Below is a small trained network, with its code and all its weights. Each question gives an input and a target symbol and asks what happens when units are switched off, that is, made to give their printed mean instead of their output.

import numpy as np


def w(rows, s, z=0):
    codes = np.array(rows[::2]) - 128.0
    scale = np.full(codes.shape[1], s)
    scale[-1] = z or s
    return codes * scale


def norm(h):
    return h / np.sqrt((h * h).mean(-1, keepdims=True) + 1e-5)


def f(y):
    return y / 2 * (1 + np.tanh(0.7978845608 * (y + 0.044715 * y**3)))


def softmax(a):
    e = np.exp(a - a.max(-1, keepdims=True))
    return e / e.sum(-1, keepdims=True)


def log_softmax(a):
    a = a - a.max(-1, keepdims=True)
    return a - np.log(np.exp(a).sum(-1, keepdims=True))


def net(x, mask):
    ids = ['αβγδεηθλμξπστφψω'.index(c) for c in x.split()]
    T = len(ids)
    res = E[ids] + P[:T]
    r = norm(res)
    for j in range(3):
        rows = slice(2 * j, 2 * j + 2)
        q, k, v = (r @ M[0][rows].T for M in (Q, K, V))
        z = softmax(np.where(np.tri(T) > 0, q @ k.T / 2**0.5, -1e9)) @ v
        o = O[0][rows]
        res = res + np.where(mask[j], z, o[:, -1]) @ o[:, :-1]
    y = f(norm(res) @ A[0][:, :-1].T + A[0][:, -1])
    res = res + np.where(mask[3:19], y, B[0][:, -1]) @ B[0][:, :-1]
    return log_softmax(norm(res)[-1] @ U[:, :-1].T + U[:, -1])


Q, K, V, O, A, B = {}, {}, {}, {}, {}, {}
E = w([
[131,106,138,91,172,173],'α',
[105,100,168,157,134,146],'β',
[81,162,109,118,139,121],'γ',
[108,148,116,122,142,131],'δ',
[109,154,126,112,135,134],'ε',
[102,125,106,111,149,127],'η',
[94,158,118,131,153,145],'θ',
[104,167,125,110,120,117],'λ',
[143,5,138,154,130,120],'μ',
[94,144,117,103,130,118],'ξ',
[107,156,138,90,118,129],'π',
[104,130,42,182,160,103],'σ',
[145,100,99,121,71,138],'τ',
[114,97,180,154,110,121],'φ',
[126,91,201,150,81,131],'ψ',
[133,92,208,152,88,136],'ω',
],0.015)
P = w([
[252,146,141,182,202,29],'0',
[68,53,167,113,148,217],'1',
[75,92,178,105,119,191],'2',
[61,109,166,115,119,177],'3',
[59,120,162,118,119,161],'4',
[56,134,157,129,114,158],'5',
[54,148,161,137,111,160],'6',
[54,156,156,143,118,145],'7',
[52,168,154,146,100,151],'8',
[55,174,156,150,113,147],'9',
],0.004)
Q[0] = w([
[67,234,134,6,189,62],'h1',
[70,151,72,158,53,107],'h1',
[75,137,138,76,150,136],'h2',
[143,91,147,163,152,142],'h2',
[94,159,156,161,127,99],'h3',
[80,176,139,75,177,117],'h3',
],0.018)
K[0] = w([
[251,148,183,157,236,92],'h1',
[119,161,53,217,93,55],'h1',
[81,150,124,120,135,130],'h2',
[134,121,152,136,155,118],'h2',
[131,124,160,169,137,79],'h3',
[125,161,162,93,228,73],'h3',
],0.017)
V[0] = w([
[134,154,133,52,62,49],'h1',
[177,168,255,72,82,173],'h1',
[89,122,189,162,171,71],'h2',
[130,166,116,86,183,104],'h2',
[43,157,146,163,115,168],'h3',
[130,139,135,106,177,138],'h3',
],0.015)
O[0] = w([
[140,125,222,50,155,140,254],'h1',
[55,53,117,2,20,107,42],'h1',
[187,129,206,95,138,166,174],'h2',
[168,86,94,91,82,157,201],'h2',
[156,108,92,94,154,34,87],'h3',
[94,149,116,98,122,155,159],'h3',
],0.0081,0.006)
A[0] = w([
[135,99,196,148,178,75,101],'n1',
[213,65,102,97,113,72,112],'n2',
[117,77,87,86,89,103,189],'n3',
[173,162,90,87,187,110,104],'n4',
[96,83,148,103,115,143,169],'n5',
[183,10,192,212,81,140,137],'n6',
[147,116,156,94,83,160,154],'n7',
[68,196,117,122,156,70,62],'n8',
[130,39,223,105,140,116,60],'n9',
[177,94,78,169,153,105,82],'n10',
[164,174,58,172,161,132,103],'n11',
[150,57,75,120,160,182,2],'n12',
[157,86,139,114,106,152,110],'n13',
[134,86,89,184,61,151,131],'n14',
[123,107,134,123,120,134,96],'n15',
[113,115,98,163,100,35,70],'n16',
],0.013,0.0039)
B[0] = w([
[162,75,154,122,167,111,200],'n1',
[49,141,102,170,116,142,169],'n2',
[152,95,180,159,174,156,217],'n3',
[80,148,129,100,144,68,155],'n4',
[141,137,68,131,133,112,210],'n5',
[2,113,123,187,89,167,206],'n6',
[111,116,82,141,172,118,214],'n7',
[118,137,61,92,192,125,134],'n8',
[133,171,170,171,61,106,253],'n9',
[90,198,146,160,94,108,140],'n10',
[155,66,97,90,72,116,173],'n11',
[174,87,107,98,167,125,120],'n12',
[118,154,106,120,158,131,157],'n13',
[90,142,195,178,95,82,164],'n14',
[138,150,125,132,127,125,132],'n15',
[203,141,145,71,101,106,169],'n16',
],0.02,0.0071)
U = w([
[26,135,138,205,84,165,118],'α',
[178,85,221,158,70,63,16],'β',
[207,90,134,83,160,58,221],'γ',
[183,98,86,126,68,196,196],'δ',
[92,161,22,111,166,178,238],'ε',
[169,134,102,162,115,180,45],'η',
[150,128,78,114,79,101,253],'θ',
[123,255,118,113,82,123,37],'λ',
[130,150,94,102,105,87,228],'μ',
[143,168,204,125,203,191,131],'ξ',
[88,120,163,25,69,174,117],'π',
[186,175,71,212,161,78,91],'σ',
[52,159,137,98,207,33,23],'τ',
[126,19,107,170,212,148,25],'φ',
[106,80,111,96,140,120,98],'ψ',
[106,65,112,86,134,124,135],'ω',
],0.0099,0.0016)

Each question gives the input, a string of symbols that net reads in full, and the target symbol t.
The units are the heads (2 rows each of Q, K, V and O) and the neurons (one row each of A and B). Each row of codes is followed by its name. A weight is (code - 128) times the scale printed after its matrix; where a second scale follows, it is the last column's (O, A, B and U).
mask holds one flag per unit, heads first, then neurons. A switched-off unit (its flag False) gives its mean, the last column of its rows in O or B, instead of its output. The means were averaged over made-up inputs and are rounded, as every weight is.
A unit's drop is (log p(t) with every unit on - log p(t) with that unit switched off) / (log p(t) with every unit on - log p(t) with every unit switched off).
The circuit of an input: a set's keep is (log p(t) with only the set's units on - log p(t) with every unit switched off) / (log p(t) with every unit on - log p(t) with every unit switched off). Starting from the 12 units with the biggest drops (on a tie, the unit counted first), units are removed one at a time, each time the one whose removal leaves the highest keep (on an exact tie, the one counted first), for as long as the keep stays at least 0.8.
circuit, biggest first: the units of the circuit, biggest drop first
most important unit: the unit with the biggest drop
k most important neurons: the k neurons with the biggest drops, biggest first
which heads matter: for each layer, one digit per head in row order, 1 if its drop is at least 0.15 and else 0, layers parted by /
drop when u is switched off: that unit's drop, to one decimal
input ξ π ξ π ξ π δ, target ξ: which heads matter => 101
input ξ ξ ξ τ λ τ α γ, target ξ: most important unit => h1
input τ δ ξ π ξ ε, target τ: which heads matter => 001
input ξ ξ ξ ξ π ξ η, target ξ: circuit, biggest first => h3, n6
input η τ ξ ε ξ τ, target β: 2 most important neurons => n16, n3
input φ τ τ ξ ξ μ τ, target γ: which heads matter => 011
input λ τ φ ξ ξ, target λ: 2 most important neurons => n9, n6
input γ β β δ ε, target γ: which heads matter => 100
input π μ π ξ ξ π η θ, target π: which heads matter => 100
input τ ξ γ ξ α ξ ε φ τ, target β: 3 most important neurons => n16, n1, n3
input λ ξ τ π ε ε, target λ: which heads matter => 100
input φ ξ τ π ξ ε σ ε, target φ: 3 most important neurons => n3, n6, n9
input π π μ, target α: 2 most important neurons => n9, n6
input ξ π τ ξ ξ α, target φ: circuit, biggest first => h1, n3, n9
input γ τ φ ξ, target γ: 2 most important neurons => n11, n6
input τ ξ σ ξ γ, target τ: circuit, biggest first => h3
input δ ξ γ δ β ξ δ ξ, target δ: which heads matter => 101
input β β α τ β ω λ, target β: which heads matter => 100
input ξ ξ ξ, target ξ: which heads matter => 101
input τ ξ τ σ θ ξ δ τ, target γ: 2 most important neurons => n16, n8
input σ λ τ γ ξ, target σ: circuit, biggest first => h1
input ξ ξ π τ ξ ε σ π, target ξ: 2 most important neurons => n6, n9
input φ ξ α, target φ: 2 most important neurons => n3, n6
input ξ τ β ξ ξ ω ξ ξ θ, target ξ: 2 most important neurons => n6, n9
input ε θ ξ, target ε: drop when n3 is switched off => 0.0
